Each row is followed by its grade, which names the range that a hidden value of the row falls in. A new part has a new value, new ranges and new names.
In the rows, 128 means zero.
[149 113 129 143 133 164 194 109 146 128 188 118 121  44 130 126  98 124
 101 132 138 151 116 138 117  92 122 107 148 134 154 110 114  87 155  71
  79  99 194  93  96 158 152 168  51 115 179 132 166 107 162 215 107 102
 176 115 185 255 164 164  97 106 171 217 134  83  93]  zak
[100 135 125 124 142 103 113 140 136 132 114 128 119 155 139 120 155 128
 151 134 128 118 122 120 120 142 134 128 133 123 116 104 137 133 127 179
 128 144  97 148 129 134 133 116 152 127 121 131 115 120  63 119 135 159
 130 133  87  93 114 112 139 165 134 103 128 139 140]  bog
[110 124 105 127 151 129 195 158 120 156 163 120 112  75 152 136 139 127
 132 127 136 136 103 139 106 127 130 102 168 123 135  94 127  99 162 138
  92 119 120 100 109 162 149 148 117 106 157 143 143  97  59 194 136 162
 131 128 112 120 150 142 123 163 135 173 136 125 118]  bog
[116 132 119 127 138 115 149 157 122 132 113 127 110 116 128 108 126 136
 142 145 125 125 132 155 112 129 127 124 107 123 151 111 131 124 133 135
 141 132 117 145 149 129 139 126 135 132 128 128 142 103  97 176 149 153
  97 140  95 173 124 107 123 137 150  95 141 149 133]  zak
[125 137 121 128 133 116 104 158 107 133 112 132 128 155 123 107 114 131
 135 146 121 123 129 156 123 124 113 128 106 124 123 136 124 145 122 132
 175 139 129 116 142 139 139 110 159 138 100 125 130 123  70 154 154 141
 127 146 105 132 124  81 131 124 146  87 131 159 137]  zak
[118 135 148 144 140 134  58  95 161  98 130 125 123 141 132  75 124 119
 126 144 129 123 105 114 127  98 120 130 125 138 133 131 113 126 144 125
  72 138 139 148 110 147 150 115  88 119 134 111 120  87 134 165 115 140
 159 117 142 231 113 137 112 118 166 142 134 122 124]  Reriv
[132 137 129 126 126 116 102 134  98 133  83 134 111 141 103 103 107 139
 130 158 119 120 150 169 127 124 123 142  72 125 126 141 131 147 106 114
 199 132 119 165 151 120 133 113 156 157  95 118 155 117  94 150 163 132
  81 154 102 229 120  71 125 115 155  44 135 156 146]  Reriv
[130 123 141 120 125 148 164  77 193  83 171 140 105 135 113  80 101 139
  78 190 109 135 106 132 109 142 122 126  30 137 181 222 103 112 169  18
 127 103 165 171  97 110 131 175 109 115 131  95 159  53 240 156 167  97
 145 160 205 248 118 171 116  75 198 143 164  93 122]  bog
[127 123 115 120 130 136 208 152 133 130 158 129 113  80 126 127 115 137
 106 145 119 133 128 150 102 142 126 112  94 124 155 151 118 108 155  88
 153 109 127 120 110 124 134 160 120 121 153 123 162  98 167 157 153 120
  94 137 145 151 140 142 122 119 155 129 152 116 118]  Reriv
[148 118 141 139 127 160  93  67 170 103 177 125 139 150 122 109  90 123
  85 151 128 150  87 129 128  97 112 122 105 133 154 154 106  98 148  20
  90 107 228 102 104 156 148 158  77 108 115 108 139  92 153 193 121  74
 230 136 202 250 144 169 104  66 177 217 133  65 103]  zak
[137 122 142 136 125 148  88  43 161 113 146 126 141 155 127 117 128 122
 122 130 138 137 108 106 141 108 128 136 140 137 131 132 119 117 130  97
  85 119 186 135 120 128 127 135 101 117 117 114 116 129 161 127 109 104
 195 125 177 192 125 163 115 114 146 175 115  96 125]  Rasu
[138 120 136 146 131 151 166 157 139 133 144 117  95  18 124 111 139 123
 140 120 138 133 143 126 120 102 135 116 161 132 151  90 124 118 138 134
  83 117 112 157 111 121 139 141  64 136 186 141 154 126 173 186 106 138
 120  85 169 255 144 146  99 153 148 144 142 116 111]  zak
[139 118 128 141 133 160 116  74 151 116 196 120 158 126 147 134  96 118
  90 129 131 149  81 128 123  97 110 112 154 137 149 123 111  89 159  55
  64 107 231  45  93 191 162 161  78  97 133 121 139  94 123 186 107  88
 235 124 176 205 155 156 116  89 145 247 126  81  97]  Rasu
[120 130 129 138 150 138  52  62 180 100 164 127 131 187 140  80 105 124
 104 161 129 138  78 126 116 111 112 120  96 137 141 141 113 109 149 120
  84 126 194 135 103 169 160 137  88 102 115 103 137  61 112 190 135 115
 220 145 167 247 121 155 107  80 191 180 136 107 120]  Reriv
[121 130 142 140 139 135  96 121 156 115 147 122 120  83 138  90 136 118
 132 128 133 129 110 113 120 103 124 123 150 136 137 106 126 114 149 133
  53 126 133 127 105 150 149 123  89 117 162 124 128 108 141 171 107 145
 175 111 154 244 126 152 116 136 147 173 132 123 120]  Reriv
